Moves between points:
from | ro na zo du gi
w526 | w269 w589 w701 w797 w376
w365 | w377 w380 w526 w362 w181
w463 | w502 w194 w51 w355 w389
w389 | w97 w468 w278 w463 w996
w508 | w524 w941 w971 w440 w139
w181 | w701 w893 w376 w365 w317
w474 | w829 w578 w155 w317 w354
w167 | w896 w258 w454 w604 w779
w604 | w808 w843 w560 w374 w167
w893 | w181 w386 w667 w380 w662
w454 | w42 w473 w337 w560 w622
w843 | w604 w793 w672 w801 w258
w336 | w89 w493 w937 w122 w965
w490 | w285 w20 w616 w722 w543
w301 | w917 w27 w197 w870 w302
w28 | w469 w377 w380 w543 w868
w941 | w508 w368 w84 w643 w477
w377 | w28 w365 w269 w171 w701
w878 | w584 w254 w829 w376 w155
w829 | w48 w474 w315 w404 w597
w634 | w208 w97 w468 w510 w374
w937 | w514 w927 w722 w190 w349
w404 | w185 w317 w584 w701 w829
w808 | w49 w604 w793 w969 w896
w380 | w365 w269 w589 w489 w893
w388 | w197 w440 w302 w340 w524
w729 | w833 w213 w312 w155 w679
w20 | w490 w200 w256 w965 w171
w578 | w474 w315 w108 w662 w145
w711 | w915 w49 w604 w385 w672
w352 | w341 w399 w502 w724 w51
w493 | w336 w514 w927 w458 w57
w341 | w644 w352 w510 w312 w907
w386 | w893 w376 w185 w269 w584
w722 | w692 w965 w630 w89 w490
w302 | w643 w834 w180 w301 w368
w185 | w667 w404 w662 w868 w48
w971 | w368 w84 w758 w834 w215
w724 | w312 w794 w679 w354 w352
w200 | w20 w616 w621 w57 w362
w155 | w315 w108 w597 w878 w729
w927 | w937 w692 w965 w919 w527
w97 | w634 w389 w385 w502 w801
w312 | w275 w724 w700 w597 w341
w707 | w235 w622 w344 w42 w158
w622 | w707 w870 w425 w454 w917
w13 | w27 w197 w440 w425 w428
w746 | w215 w221 w804 w84 w458
w158 | w340 w917 w27 w707 w440
w833 | w145 w729 w275 w315 w700
w42 | w258 w454 w45 w793 w707
w355 | w679 w644 w352 w213 w463
w81 | w84 w758 w477 w180 w221
w458 | w122 w664 w919 w746 w493
w996 | w801 w915 w49 w389 w793
w779 | w337 w235 w622 w167 w830
w57 | w965 w630 w527 w493 w200
w644 | w355 w341 w399 w275 w194
w468 | w389 w385 w969 w194 w915
w834 | w302 w428 w524 w27 w971
w917 | w158 w301 w13 w622 w643
w667 | w376 w185 w317 w589 w254
w469 | w797 w28 w365 w911 w589
w254 | w878 w48 w474 w667 w108
w376 | w386 w667 w404 w526 w878
w758 | w81 w139 w217 w524 w517
w27 | w301 w13 w388 w344 w834
w269 | w380 w526 w868 w935 w386
w524 | w180 w508 w368 w388 w758
w793 | w843 w560 w462 w996 w42
w89 | w520 w336 w514 w52 w722
w830 | w425 w340 w917 w779 w197
w122 | w52 w458 w190 w215 w336
w315 | w578 w155 w660 w584 w833
w692 | w927 w722 w57 w520 w285
w317 | w404 w662 w878 w181 w474
w258 | w167 w42 w473 w843 w235
w489 | w362 w935 w469 w616 w380
w915 | w996 w711 w808 w468 w560
w217 | w477 w215 w221 w368 w52
w804 | w517 w649 w122 w139 w919
w213 | w729 w275 w724 w108 w355
w969 | w278 w374 w996 w208 w808
w907 | w194 w51 w634 w341 w385
w190 | w664 w919 w89 w517 w937
w139 | w758 w477 w215 w508 w804
w664 | w458 w190 w520 w221 w514
w868 | w589 w701 w893 w28 w185
w679 | w700 w355 w341 w729 w502
w543 | w911 w171 w489 w490 w28
w278 | w385 w969 w801 w51 w49
w797 | w935 w469 w377 w621 w526
w801 | w374 w996 w711 w97 w843
w399 | w352 w510 w463 w794 w208
w349 | w630 w527 w490 w937 w256
w49 | w711 w808 w843 w278 w462
w919 | w190 w520 w336 w804 w927
w517 | w221 w804 w52 w758 w190
w215 | w217 w746 w517 w971 w122
w630 | w57 w349 w285 w514 w616
w473 | w454 w45 w779 w672 w870
w340 | w830 w158 w301 w235 w388
w180 | w428 w524 w941 w197 w81
w935 | w489 w797 w28 w256 w269
w560 | w793 w672 w896 w915 w454
w621 | w256 w911 w171 w527 w797
w362 | w171 w489 w797 w200 w365
w171 | w543 w362 w935 w20 w377
w368 | w941 w971 w81 w302 w217
w896 | w462 w167 w42 w808 w337
w51 | w907 w208 w97 w352 w278
w84 | w971 w81 w139 w428 w746
w354 | w597 w145 w729 w474 w724
w440 | w388 w643 w834 w158 w508
w145 | w354 w833 w213 w578 w794
w911 | w621 w543 w362 w285 w469
w477 | w139 w217 w746 w941 w649
w794 | w724 w700 w355 w145 w399
w221 | w746 w517 w649 w81 w664
w701 | w868 w181 w386 w377 w404
w643 | w440 w302 w428 w917 w941
w108 | w155 w660 w354 w254 w213
w385 | w468 w278 w374 w907 w711
w510 | w399 w502 w194 w700 w634
w48 | w254 w829 w578 w185 w660
w700 | w794 w679 w644 w833 w510
w194 | w463 w907 w208 w644 w468
w870 | w622 w344 w830 w473 w301
w285 | w527 w490 w200 w692 w911
w45 | w473 w337 w235 w462 w344
w52 | w649 w122 w664 w217 w89
w527 | w349 w285 w20 w927 w621
w672 | w560 w462 w167 w711 w473
w584 | w662 w878 w48 w386 w315
w428 | w834 w180 w508 w13 w84
w965 | w722 w57 w349 w336 w20
w662 | w317 w584 w254 w893 w578
w660 | w108 w597 w145 w48 w275
w337 | w45 w779 w707 w896 w425
w344 | w870 w425 w340 w45 w27
w616 | w200 w256 w911 w630 w489
w256 | w616 w621 w543 w349 w935
w514 | w493 w937 w692 w664 w630
w502 | w510 w463 w907 w679 w97
w649 | w804 w52 w458 w477 w520
w374 | w969 w801 w915 w634 w604
w275 | w213 w312 w794 w660 w644
w197 | w13 w388 w643 w830 w180
w235 | w779 w707 w870 w258 w340
w589 | w526 w868 w181 w469 w667
w597 | w660 w354 w833 w829 w312
w520 | w919 w89 w493 w649 w692
w425 | w344 w830 w158 w337 w13
w208 | w51 w634 w389 w399 w969
w462 | w672 w896 w258 w49 w45

In the rows, zero is written as 565.

The rows follow the links: the fewer symbols apart two points are, the more alike their rows tend to be.

Each row is also shifted at random along 6 hidden directions that mean nothing.

Some points, each with a row of numbers:
w589: [ 467  584  476  582  567  600  389  439  642  527  497  561  506  523  602  430  453  470  611  543  581  573  552  468  556  493  584  511  654  681  529  495  610  525  581  555  497  578  673  505  602  619  518  600  596  526  641  568  552]
w526: [ 635  492  542  606  610  543  385  436  678  483  503  516  443  532  761  401  560  519  523  606  520  523  581  563  586  553  546  587  703  610  551  474  612  629  589  558  548  527  562  520  556  653  491  553  561  514  655  557  500]
w190: [ 701  690  492  590  481  562  695  653  467  662  531  553  653  576  403  732  560  750  590  633  573  606  506  509  441  530  532  569  471  579  512  565  522  604  633  460  592  539  633  533  570  520  600  504  617  626  539  574  612]
w42: [ 573  461  550  504  635  563  728  690  532  567  629  604  554  527  415  810  609  664  495  732  611  544  500  658  554  545  498  625  519  440  504  544  513  596  515  478  742  511  476  702  576  425  642  480  648  622  487  556  593]
w878: [ 577  519  627  580  612  508  583  548  639  547  537  505  612  510  632  545  590  469  481  607  599  599  624  567  622  490  600  639  615  555  657  594  624  524  611  549  575  601  503  601  551  612  525  516  545  561  563  572  542]
w474: [ 385  671  615  671  526  530  755  753  492  627  607  436  696  684  522  523  564  598  468  488  613  620  638  601  562  687  623  627  500  597  699  724  610  505  593  657  579  622  514  562  553  663  512  572  479  589  588  575  583]
w493: [ 811  591  566  565  534  531  497  477  551  562  475  578  546  527  655  577  630  689  585  592  453  572  572  533  526  546  527  585  581  567  529  509  560  679  643  496  523  549  581  493  539  576  546  526  578  559  576  566  541]
w843: [ 543  434  570  465  647  632  472  452  578  508  589  636  466  504  693  486  562  440  609  590  503  483  534  614  643  531  592  517  681  556  522  539  554  534  505  551  517  585  509  617  523  571  604  646  609  520  517  572  566]
w489: [ 342  501  528  627  590  533  667  648  563  544  567  527  528  595  594  618  604  689  474  708  536  543  549  681  534  611  550  653  571  535  586  504  612  688  584  498  656  516  421  644  583  570  562  430  631  602  622  562  541]
w337: [ 515  529  514  506  573  627  551  565  563  591  615  578  535  536  524  586  513  496  625  607  631  502  491  512  554  522  552  502  606  568  495  559  503  474  513  537  575  525  639  577  536  541  621  626  581  559  498  562  595]
w722: [ 459  672  574  590  476  526  617  577  571  626  537  590  699  563  445  659  553  564  629  526  633  649  587  478  522  486  593  555  452  571  621  565  573  539  615  540  526  583  626  544  605  519  587  495  561  605  560  568  584]
w200: [ 411  441  684  631  586  432  644  607  693  526  602  533  581  583  675  632  707  560  458  663  608  568  635  695  616  573  551  701  516  420  708  497  620  689  573  561  661  488  360  668  580  534  562  353  530  597  610  539  488]
w779: [ 516  529  568  542  566  576  562  605  588  584  635  537  543  580  560  569  557  514  589  574  651  503  533  527  562  589  531  534  580  532  540  576  499  497  504  595  604  497  621  558  528  554  591  604  507  559  517  550  572]
w630: [ 701  569  617  547  543  493  519  460  681  539  500  693  635  482  452  729  596  514  603  563  609  681  603  549  585  393  565  587  443  493  605  461  602  631  602  517  564  582  554  614  669  411  598  420  629  596  590  558  542]
w462: [ 371  527  580  550  585  585  609  658  532  549  648  598  523  629  501  594  575  597  556  525  581  541  559  636  587  682  542  560  514  514  550  588  535  572  475  646  636  544  528  611  587  510  585  590  545  573  556  551  575]
w660: [ 521  552  505  527  607  628  570  503  602  564  552  609  612  491  479  555  443  359  596  596  632  597  535  555  598  397  663  516  604  632  583  572  619  437  564  508  507  657  568  650  606  558  606  591  675  562  555  595  606]
w344: [ 726  503  572  494  591  579  481  497  566  549  556  579  494  506  648  568  603  586  594  604  523  505  533  518  572  550  508  546  636  536  483  540  501  569  550  530  567  521  608  525  504  561  576  615  548  539  501  559  559]
w208: [ 542  564  600  532  621  558  484  565  549  509  541  568  514  549  559  528  568  617  516  467  519  598  624  531  608  648  526  592  589  577  536  613  565  553  547  651  603  610  609  519  581  565  494  648  508  534  564  557  558]
w368: [ 508  547  615  575  513  566  513  519  569  565  612  598  529  635  707  471  629  535  647  493  515  498  574  609  586  644  582  516  548  534  594  536  542  620  526  628  485  522  528  537  530  595  592  583  502  546  581  552  535]
w794: [ 276  557  508  611  592  604  690  714  543  603  642  443  585  617  531  502  482  495  499  616  671  518  533  573  552  610  602  571  624  617  596  652  575  441  529  584  616  559  558  608  535  653  556  609  548  570  558  569  597]
w362: [ 609  550  544  612  550  538  596  545  686  571  573  591  616  549  462  645  523  437  565  634  694  609  547  605  558  426  598  568  499  536  619  482  609  570  567  513  586  540  537  651  644  493  611  431  642  600  622  560  551]
w285: [ 602  529  634  582  550  488  567  504  684  554  547  609  628  526  573  639  621  473  568  601  621  615  601  594  597  443  589  604  498  493  656  493  609  613  593  530  557  552  491  626  610  500  588  421  585  591  587  560  527]
w278: [ 502  587  601  517  590  593  566  580  509  566  573  564  590  556  558  519  551  532  570  477  544  576  596  527  607  600  590  550  586  593  576  662  554  472  550  627  535  637  595  544  537  591  542  672  519  545  512  576  591]
w969: [ 184  536  609  508  607  572  622  636  528  560  604  568  599  551  516  590  565  537  549  519  596  579  599  536  616  600  584  583  563  547  596  648  563  464  524  617  602  616  550  602  561  550  562  613  521  564  495  570  591]
w365: [ 530  637  459  623  528  611  497  524  582  576  526  537  549  583  550  459  451  524  604  557  587  566  532  515  511  532  598  506  605  687  538  528  598  541  589  548  503  573  651  517  597  627  545  592  608  550  645  571  573]
w634: [ 450  596  628  561  591  529  611  670  549  563  587  527  613  581  465  602  572  594  492  478  626  625  632  525  598  638  536  613  517  543  598  666  554  495  541  663  649  596  604  553  584  544  511  604  473  569  536  556  574]
w937: [ 499  557  645  596  504  478  499  482  738  592  568  524  648  533  651  535  588  355  617  553  719  572  610  447  593  435  590  554  552  531  679  526  571  490  584  576  508  505  623  536  545  583  569  484  464  557  557  551  521]
w711: [ 638  588  643  535  579  559  528  566  579  525  597  670  577  593  427  607  563  519  581  390  589  645  629  603  634  614  561  540  446  513  584  603  559  554  499  701  582  622  582  584  652  450  561  610  531  563  571  555  569]
w804: [ 815  542  601  622  513  502  626  591  667  617  617  508  608  588  580  641  617  502  557  658  693  528  535  579  537  504  536  579  514  474  610  515  523  587  564  523  605  444  560  583  535  543  613  453  529  594  565  543  539]
w664: [ 677  550  613  611  519  490  482  517  696  562  571  537  550  575  642  555  620  523  579  567  639  548  584  523  559  547  520  574  541  509  592  486  544  614  568  585  575  460  607  516  561  555  552  487  487  558  603  536  512]
w578: [ 418  552  577  585  588  574  644  587  574  587  577  489  637  553  615  491  530  421  527  596  611  563  583  568  605  506  652  582  629  616  660  642  618  452  589  551  522  625  508  610  529  663  556  579  566  559  546  587  581]
w354: [ 576  531  542  524  645  587  429  465  636  449  516  726  495  511  419  602  492  515  559  491  543  667  594  634  627  511  568  556  517  569  528  482  634  619  525  606  594  650  547  643  728  423  552  550  683  557  652  562  555]
w215: [ 762  604  571  634  478  554  629  607  582  641  633  514  607  650  597  557  589  526  607  583  633  510  525  589  516  584  568  527  513  534  598  558  520  579  554  571  532  479  576  542  521  595  615  534  522  584  573  553  562]
w801: [ 389  539  608  528  608  572  731  699  441  590  610  522  608  580  567  615  618  646  497  590  521  546  582  613  589  650  574  623  574  535  591  689  551  521  556  571  617  606  473  612  503  594  567  608  541  581  473  579  597]
w597: [ 669  530  600  612  604  546  711  647  595  591  613  483  639  580  559  569  561  445  462  640  650  566  580  654  602  523  622  615  576  545  669  636  609  498  573  551  600  591  460  655  546  613  574  526  574  585  563  576  568]
w524: [ 518  606  536  505  514  629  511  483  473  576  549  682  549  570  581  551  565  609  707  495  446  546  531  557  551  579  597  477  539  595  507  539  540  603  553  553  449  599  583  533  561  539  620  626  607  560  539  579  589]
w490: [ 460  642  495  585  507  616  617  547  440  618  516  563  600  590  641  497  548  639  631  588  438  544  532  569  511  564  641  533  595  662  569  579  598  592  639  486  434  618  527  537  523  665  584  581  629  572  572  598  593]
w122: [ 433  530  574  606  535  514  531  578  604  553  576  527  498  605  673  554  636  669  558  606  551  512  564  569  533  649  502  597  571  521  554  491  543  674  559  570  608  454  551  525  546  578  550  494  511  567  599  536  520]
w312: [ 772  547  568  589  611  570  487  527  680  508  581  591  535  567  474  534  492  412  526  507  660  612  586  609  619  528  566  548  543  565  576  544  598  537  512  640  603  583  593  606  653  512  546  577  584  548  639  553  549]
w621: [ 751  580  545  623  539  578  537  493  545  558  528  554  528  608  720  444  587  591  572  578  445  531  560  651  550  593  605  558  610  611  585  528  611  670  616  537  469  574  484  541  542  655  554  552  606  550  641  577  538]
w275: [ 546  411  446  467  703  667  487  434  593  492  520  615  448  419  629  527  475  443  557  747  511  499  475  607  604  404  602  542  761  626  469  485  609  521  557  409  554  608  502  673  555  578  602  599  751  537  539  594  581]
w616: [ 619  555  563  594  549  541  598  532  581  561  536  603  586  558  582  611  596  582  565  624  524  590  564  638  557  510  595  590  533  545  602  504  613  653  607  499  542  571  472  619  594  544  592  462  641  589  603  575  547]
w833: [ 580  476  525  539  644  610  560  512  633  537  575  567  547  503  581  526  493  378  536  658  616  541  532  615  613  442  626  554  656  594  579  550  610  485  547  508  559  600  507  664  570  584  590  569  655  552  563  581  573]
w171: [ 664  583  558  635  515  540  595  536  705  605  594  560  652  572  493  583  502  342  595  596  742  597  550  573  564  409  632  533  503  558  660  515  603  506  568  541  532  541  572  625  620  539  613  462  598  590  618  564  558]
w473: [ 370  531  536  537  580  604  556  620  535  553  625  579  496  600  530  569  552  604  585  551  583  512  529  573  557  658  527  535  567  545  501  561  517  555  486  613  621  517  593  569  563  530  583  616  547  562  544  550  577]
w829: [ 616  530  537  482  651  597  359  360  613  440  439  735  488  437  530  552  507  525  592  509  448  661  601  566  632  451  586  551  603  616  507  475  647  614  584  543  516  688  562  594  681  479  538  580  697  535  624  583  553]
w701: [ 654  595  490  585  580  557  614  581  576  591  506  518  614  499  477  639  505  579  513  677  615  609  538  515  512  446  566  602  587  610  546  553  592  535  634  455  606  580  599  583  582  568  559  508  642  592  570  578  585]
w935: [ 625  463  562  599  615  525  431  458  692  456  523  610  438  544  667  527  599  569  518  617  512  559  580  668  597  561  531  611  594  534  558  414  628  731  561  555  603  519  470  601  634  532  533  455  627  552  684  545  492]
w797: [ 433  614  423  581  554  626  536  537  528  554  509  632  530  556  453  585  463  640  606  602  520  598  505  577  495  526  584  528  557  656  488  481  606  624  590  492  548  594  588  582  652  532  579  538  710  583  641  577  588]
w180: [ 517  565  664  562  508  524  585  569  587  587  621  602  611  611  595  587  639  519  624  489  597  556  596  578  595  598  576  548  476  483  635  570  536  575  533  629  533  532  541  564  553  526  603  540  486  577  541  552  549]
w469: [ 826  583  493  638  551  576  678  602  556  621  553  477  602  573  576  581  536  568  514  718  587  537  504  620  501  495  588  586  601  600  575  554  586  584  629  445  567  541  516  596  531  637  587  501  646  592  591  580  573]

From each start, follow one symbol. Which point do you reach?
Answers are names.
new walk
[ 598  634  651  535  506  529  456  520  585  552  566  658  582  589  496  592  599  580  652  367  573  629  628  488  589  616  528  521  439  520  564  565  522  580  528  693  536  567  670  484  620  470  551  604  466  554  565  544  553]
gi
w428
new walk
[ 653  670  630  688  523  463  642  688  622  593  566  451  672  635  462  596  572  599  447  495  690  667  657  541  547  616  539  649  461  552  670  631  597  561  605  657  647  559  605  524  617  577  481  496  461  592  633  546  543]
na
w376
new walk
[ 400  684  587  645  530  530  577  636  532  574  535  496  625  634  525  488  538  626  518  429  568  650  652  513  557  662  582  600  517  637  632  651  614  543  601  675  556  629  615  492  602  630  470  596  481  562  628  567  562]
du
w181
new walk
[ 469  585  563  582  525  561  551  500  545  575  521  571  584  566  680  500  591  572  614  572  486  556  575  558  554  544  616  562  590  603  604  542  600  608  619  523  466  585  521  544  540  627  566  535  581  561  581  582  553]
ro
w349
new walk
[ 651  592  530  483  553  589  550  559  579  591  569  660  606  491  334  748  509  540  642  564  672  613  515  464  538  447  522  509  484  530  477  538  497  491  528  529  612  551  703  577  619  410  630  572  606  592  496  559  610]
na
w344
new walk
[ 506  584  589  503  549  568  381  479  600  523  553  654  501  549  533  547  556  567  657  417  563  584  589  464  587  602  509  500  531  556  496  524  515  563  509  659  548  547  702  478  607  487  549  640  496  533  563  543  552]
zo
w917
new walk
[ 700  620  551  625  461  558  615  583  631  659  634  526  643  621  527  578  535  429  646  579  729  531  513  521  512  496  589  492  498  551  605  546  518  499  548  559  520  478  644  549  547  570  632  530  529  586  563  555  574]
ro
w746
new walk
[ 512  531  544  461  647  610  546  540  487  533  516  613  542  466  532  608  549  617  553  585  481  583  563  527  593  531  557  576  634  588  490  606  560  519  577  517  578  647  572  582  551  544  557  640  618  551  488  583  599]
ro
w97
new walk
[ 634  517  594  590  628  510  542  548  565  509  488  486  517  529  719  512  633  676  440  630  450  570  623  595  584  603  536  676  663  576  582  570  618  650  640  534  600  585  483  541  528  651  476  537  554  547  593  567  521]
zo
w662
new walk
[ 673  628  518  655  537  541  595  613  596  574  551  534  582  609  460  602  521  615  515  577  617  616  564  593  510  568  550  587  500  587  572  533  596  622  589  560  614  546  581  566  635  548  542  492  601  588  658  559  558]
du
w171
new walk
[ 653  663  546  517  512  592  616  616  464  633  563  589  629  560  423  675  549  660  629  523  573  589  532  467  509  565  534  525  500  572  500  621  490  515  574  549  560  574  683  512  551  514  596  624  551  588  487  572  617]
gi
w388
new walk
[ 625  547  536  529  533  607  521  476  572  576  574  666  539  552  572  593  561  523  681  584  542  527  506  587  552  503  584  490  543  547  524  481  539  604  543  514  495  539  560  589  573  507  647  553  634  570  556  569  571]
ro
w84
new walk
[ 535  537  668  563  516  519  447  478  683  529  618  672  551  610  598  546  618  447  656  427  612  572  614  589  627  583  564  514  460  476  623  493  552  610  493  681  519  518  564  563  620  473  596  528  491  550  603  537  516]
na
w368
new walk
[ 422  512  515  518  591  608  671  668  498  596  625  551  537  561  506  661  564  634  558  673  591  499  488  576  530  592  527  565  585  530  494  581  503  535  524  509  651  514  561  612  525  533  619  580  592  587  487  563  604]
du
w462
new walk
[ 473  759  529  618  420  559  651  629  513  693  552  532  735  610  416  615  502  571  662  489  665  633  556  412  469  515  606  506  453  637  603  620  544  469  622  557  485  577  716  483  575  580  585  562  527  604  546  580  614]
gi
w630
new walk
[ 444  519  501  555  634  611  549  592  551  534  571  502  493  551  590  488  500  552  510  612  568  519  540  558  569  597  557  570  678  623  516  592  574  506  540  565  611  573  581  570  543  626  529  636  582  540  566  566  579]
na
w341
new walk
[ 576  573  532  565  518  554  648  556  560  655  542  485  648  506  641  605  578  541  603  717  604  517  510  465  503  429  589  569  627  583  579  562  542  508  644  417  517  522  590  548  465  635  608  513  576  585  491  584  584]
zo
w937
new walk
[ 455  607  549  606  520  570  582  543  517  580  535  575  583  600  635  511  579  618  596  559  481  565  570  600  541  590  612  563  558  608  600  547  605  633  611  541  485  592  505  555  562  617  566  535  596  574  608  580  558]
na
w200
new walk
[ 768  617  595  547  591  544  575  608  600  568  563  566  634  529  366  662  516  512  519  498  682  665  602  501  584  508  537  576  496  548  567  629  551  467  552  616  638  607  667  562  624  485  545  595  535  578  543  559  591]
gi
w385
